Here is a tiny trained network, its code and every weight. The questions are about switching its units off for an input and a target symbol, where a switched-off unit gives its printed mean instead of its output.

import numpy as np


def w(rows, s, z=0):
    codes = np.array(rows[::2]) - 128.0
    scale = np.full(codes.shape[1], s)
    scale[-1] = z or s
    return codes * scale


def norm(h):
    return h / np.sqrt((h * h).mean(-1, keepdims=True) + 1e-5)


def f(y):
    return np.maximum(y, 0)


def softmax(a):
    e = np.exp(a - a.max(-1, keepdims=True))
    return e / e.sum(-1, keepdims=True)


def log_softmax(a):
    a = a - a.max(-1, keepdims=True)
    return a - np.log(np.exp(a).sum(-1, keepdims=True))


def net(x, mask):
    ids = ['ΛΣΨΩβεζτ'.index(c) for c in x.split()]
    T = len(ids)
    res = E[ids] + P[:T]
    u = 0
    for l in range(2):
        q, k, v = (norm(res) @ M[l].T for M in (Q, K, V))
        z = softmax(np.where(np.tri(T) > 0, q @ k.T / 4**0.5, -1e9)) @ v
        res = res + np.where(mask[u], z, O[l][:, -1]) @ O[l][:, :-1]
        u += 1
        y = f(norm(res) @ A[l][:, :-1].T + A[l][:, -1])
        res = res + np.where(mask[u : u + 4], y, B[l][:, -1]) @ B[l][:, :-1]
        u += 4
    return log_softmax(norm(res)[-1] @ U[:, :-1].T + U[:, -1])


Q, K, V, O, A, B = {}, {}, {}, {}, {}, {}
E = w([
[182,128,124,102,180,133,132,114,188,190],'Λ',
[123,93,144,70,139,187,107,209,95,116],'Σ',
[72,193,122,172,141,79,242,98,127,79],'Ψ',
[188,76,122,102,68,251,124,79,134,125],'Ω',
[133,124,134,112,98,89,109,133,139,122],'β',
[129,184,120,122,114,176,168,124,114,149],'ε',
[118,77,146,160,70,106,94,181,192,56],'ζ',
[87,56,210,102,182,96,87,81,216,146],'τ',
],0.022)
P = w([
[202,95,222,182,47,100,142,185,113,86],'0',
[112,68,125,150,162,157,147,155,245,173],'1',
[152,152,157,109,94,204,78,105,103,148],'2',
[112,160,120,146,101,123,168,73,122,156],'3',
[128,146,101,120,41,152,176,95,101,188],'4',
[99,170,65,97,118,130,185,85,129,128],'5',
[78,109,147,149,133,103,110,115,129,141],'6',
[94,161,74,140,126,130,156,123,106,135],'7',
[93,133,134,126,163,56,120,115,127,119],'8',
[92,110,93,124,154,106,117,148,104,130],'9',
[141,173,98,137,181,141,118,114,143,100],'10',
[179,189,142,157,158,138,112,78,192,120],'11',
[106,140,95,129,126,163,127,112,145,146],'12',
],0.012)
Q[0] = w([
[228,146,64,141,61,42,38,101,102,64],'0.h1',
[67,128,174,158,197,194,146,58,70,159],'0.h1',
[74,136,143,14,209,145,181,149,75,254],'0.h1',
[102,54,45,157,223,181,204,166,155,78],'0.h1',
],0.0059)
K[0] = w([
[73,47,37,2,162,118,77,97,156,159],'0.h1',
[81,113,182,150,74,170,145,92,120,62],'0.h1',
[155,95,168,134,55,154,135,188,84,114],'0.h1',
[140,136,159,141,78,148,168,129,45,121],'0.h1',
],0.0082)
V[0] = w([
[194,49,158,240,26,179,165,119,83,48],'0.h1',
[78,15,49,143,172,132,115,28,214,115],'0.h1',
[115,91,57,2,41,97,78,140,183,121],'0.h1',
[174,155,96,125,163,110,74,62,88,221],'0.h1',
],0.005)
O[0] = w([
[150,143,200,176,212,1,78,47,97,147,214],'0.h1',
[160,119,208,121,122,159,94,86,63,58,180],'0.h1',
[80,78,21,160,76,192,60,129,114,157,250],'0.h1',
[157,113,126,126,140,75,121,131,213,108,3],'0.h1',
],0.0088,0.0031)
A[0] = w([
[116,147,88,160,19,74,69,161,130,69,125],'0.n1',
[245,93,139,100,175,93,171,104,142,178,5],'0.n2',
[50,142,158,172,123,114,61,103,104,191,183],'0.n3',
[126,186,117,77,160,126,85,116,143,255,147],'0.n4',
],0.0082,0.0021)
B[0] = w([
[154,94,75,105,131,241,190,102,107,86,255],'0.n1',
[225,148,55,202,117,102,85,188,117,136,161],'0.n2',
[100,163,45,100,171,188,167,107,162,174,208],'0.n3',
[111,126,91,179,126,78,36,254,111,74,200],'0.n4',
],0.009,0.0091)
Q[1] = w([
[104,139,94,207,165,135,60,217,146,214],'1.h1',
[134,98,147,153,115,123,146,142,199,57],'1.h1',
[178,89,169,135,2,89,190,131,224,102],'1.h1',
[115,183,170,6,107,175,149,113,68,144],'1.h1',
],0.0073)
K[1] = w([
[213,69,150,238,130,81,81,171,100,163],'1.h1',
[123,189,92,126,176,139,108,104,163,164],'1.h1',
[92,153,2,103,165,184,79,130,154,144],'1.h1',
[72,94,161,124,42,147,184,90,129,31],'1.h1',
],0.009)
V[1] = w([
[174,148,189,183,37,90,86,76,185,78],'1.h1',
[93,26,78,162,88,126,106,120,94,104],'1.h1',
[219,139,122,133,2,101,183,207,222,111],'1.h1',
[135,213,46,140,141,161,199,93,175,131],'1.h1',
],0.0076)
O[1] = w([
[190,120,164,130,174,83,179,135,141,208,105],'1.h1',
[114,116,186,68,68,203,157,210,186,147,254],'1.h1',
[109,71,147,254,107,125,88,90,100,169,163],'1.h1',
[11,158,105,144,124,140,52,184,83,188,151],'1.h1',
],0.01,0.0053)
A[1] = w([
[138,52,51,195,53,243,165,83,175,79,254],'1.n1',
[58,186,118,192,169,192,191,189,61,162,101],'1.n2',
[139,89,123,147,35,198,114,148,71,3,88],'1.n3',
[79,116,196,65,74,57,66,74,175,88,104],'1.n4',
],0.0073,0.0041)
B[1] = w([
[92,22,88,152,179,190,41,123,2,138,250],'1.n1',
[122,163,220,65,99,161,94,67,137,59,160],'1.n2',
[125,80,47,128,253,204,95,67,194,129,208],'1.n3',
[182,40,127,73,202,149,125,160,163,202,130],'1.n4',
],0.0088,0.017)
U = w([
[118,36,236,253,79,173,129,66,23,157,114],'Λ',
[97,117,30,130,153,218,183,123,130,64,142],'Σ',
[49,181,220,166,184,76,210,111,47,29,252],'Ψ',
[149,171,136,129,182,127,188,136,84,159,79],'Ω',
[19,201,194,122,108,156,77,189,162,163,72],'β',
[172,182,44,237,125,61,122,183,119,132,160],'ε',
[107,181,211,97,166,202,197,202,212,215,131],'ζ',
[169,148,110,124,161,147,247,139,153,155,114],'τ',
],0.0059,0.0034)

Each question gives the input, a string of symbols that net reads in full, and the target symbol t.
The units are the heads (4 rows each of Q, K, V and O) and the neurons (one row each of A and B). Each row of codes is followed by its name. A weight is (code - 128) times the scale printed after its matrix; where a second scale follows, it is the last column's (O, A, B and U).
mask holds one flag per unit, layer by layer, with each layer's heads first. A switched-off unit (its flag False) gives its mean, the last column of its rows in O or B, instead of its output. The means were averaged over made-up inputs and are rounded, as every weight is.
A unit's drop is (log p(t) with every unit on - log p(t) with that unit switched off) / (log p(t) with every unit on - log p(t) with every unit switched off).
The circuit of an input: a set's keep is (log p(t) with only the set's units on - log p(t) with every unit switched off) / (log p(t) with every unit on - log p(t) with every unit switched off). Starting from all 10 units, units are removed one at a time, each time the one whose removal leaves the highest keep (on an exact tie, the one counted first), for as long as the keep stays at least 0.8.
units of the circuit, in order: the units of the circuit, biggest drop first
unit that matters most: the unit with the biggest drop
k most important neurons: the k neurons with the biggest drops, biggest first
top k neurons in layer l: the k neurons of layer l with the biggest drops, biggest first
drop when u is switched off: that unit's drop, to one decimal
input Λ Ψ Ψ β Λ Ψ β Λ Σ ε, target Λ: units of the circuit, in order	1.h1, 0.n1
input Λ Σ β ζ ε ε ε ζ Λ Σ Ψ, target Ψ: units of the circuit, in order	0.n1, 1.n3, 1.n2
input Λ ζ ζ ε Λ Σ ζ τ Σ, target Λ: units of the circuit, in order	1.h1, 1.n3, 0.n1
input τ Ψ ζ ε ζ ε, target τ: units of the circuit, in order	1.h1, 0.n1, 0.h1, 1.n1
input ζ β β ε τ Σ, target ζ: units of the circuit, in order	0.h1, 1.h1, 1.n1, 0.n1
input Λ Ψ ζ Ω ζ ζ Λ Ψ ε, target Λ: units of the circuit, in order	1.h1
input ζ Σ Σ Λ ζ Ω, target Λ: units of the circuit, in order	1.h1, 0.h1, 0.n4, 0.n3
input ζ ε ζ ζ ζ Λ ζ Λ ε Ω, target Λ: units of the circuit, in order	1.h1, 0.h1, 0.n4
input τ β ε, target τ: units of the circuit, in order	1.h1, 0.n1, 1.n1
input ε ζ Λ ζ ζ β Λ Σ ζ ε, target ε: 2 most important neurons	0.n4, 1.n1
input β ζ ζ ζ ζ β Ω Λ ε, target β: top 2 neurons in layer 0	0.n3, 0.n1
input ζ Λ ζ τ Λ Σ τ Σ ζ Σ, target ζ: 3 most important neurons	1.n1, 0.n1, 0.n3
input ζ ζ Λ τ ε, target ζ: 4 most important neurons	1.n1, 0.n1, 0.n4, 0.n3
input β ζ ζ β ζ β Ω ζ ζ τ, target β: unit that matters most	0.n3
input β τ Ω Ω Σ, target β: top 3 neurons in layer 1	1.n1, 1.n2, 1.n3
input τ ζ ζ Σ Ω ε β Σ, target τ: drop when 0.h1 is switched off	0.5
input β τ Λ Λ β ζ ε, target β: drop when 1.n2 is switched off	0.2
input ε τ ε β Ψ β ζ Σ β β τ, target ε: drop when 0.n2 is switched off	0.1
input ε ζ β τ ζ ζ ε ζ β Ω Λ Σ, target ε: drop when 0.h1 is switched off	1.1
input β ε Σ, target β: unit that matters most	0.h1
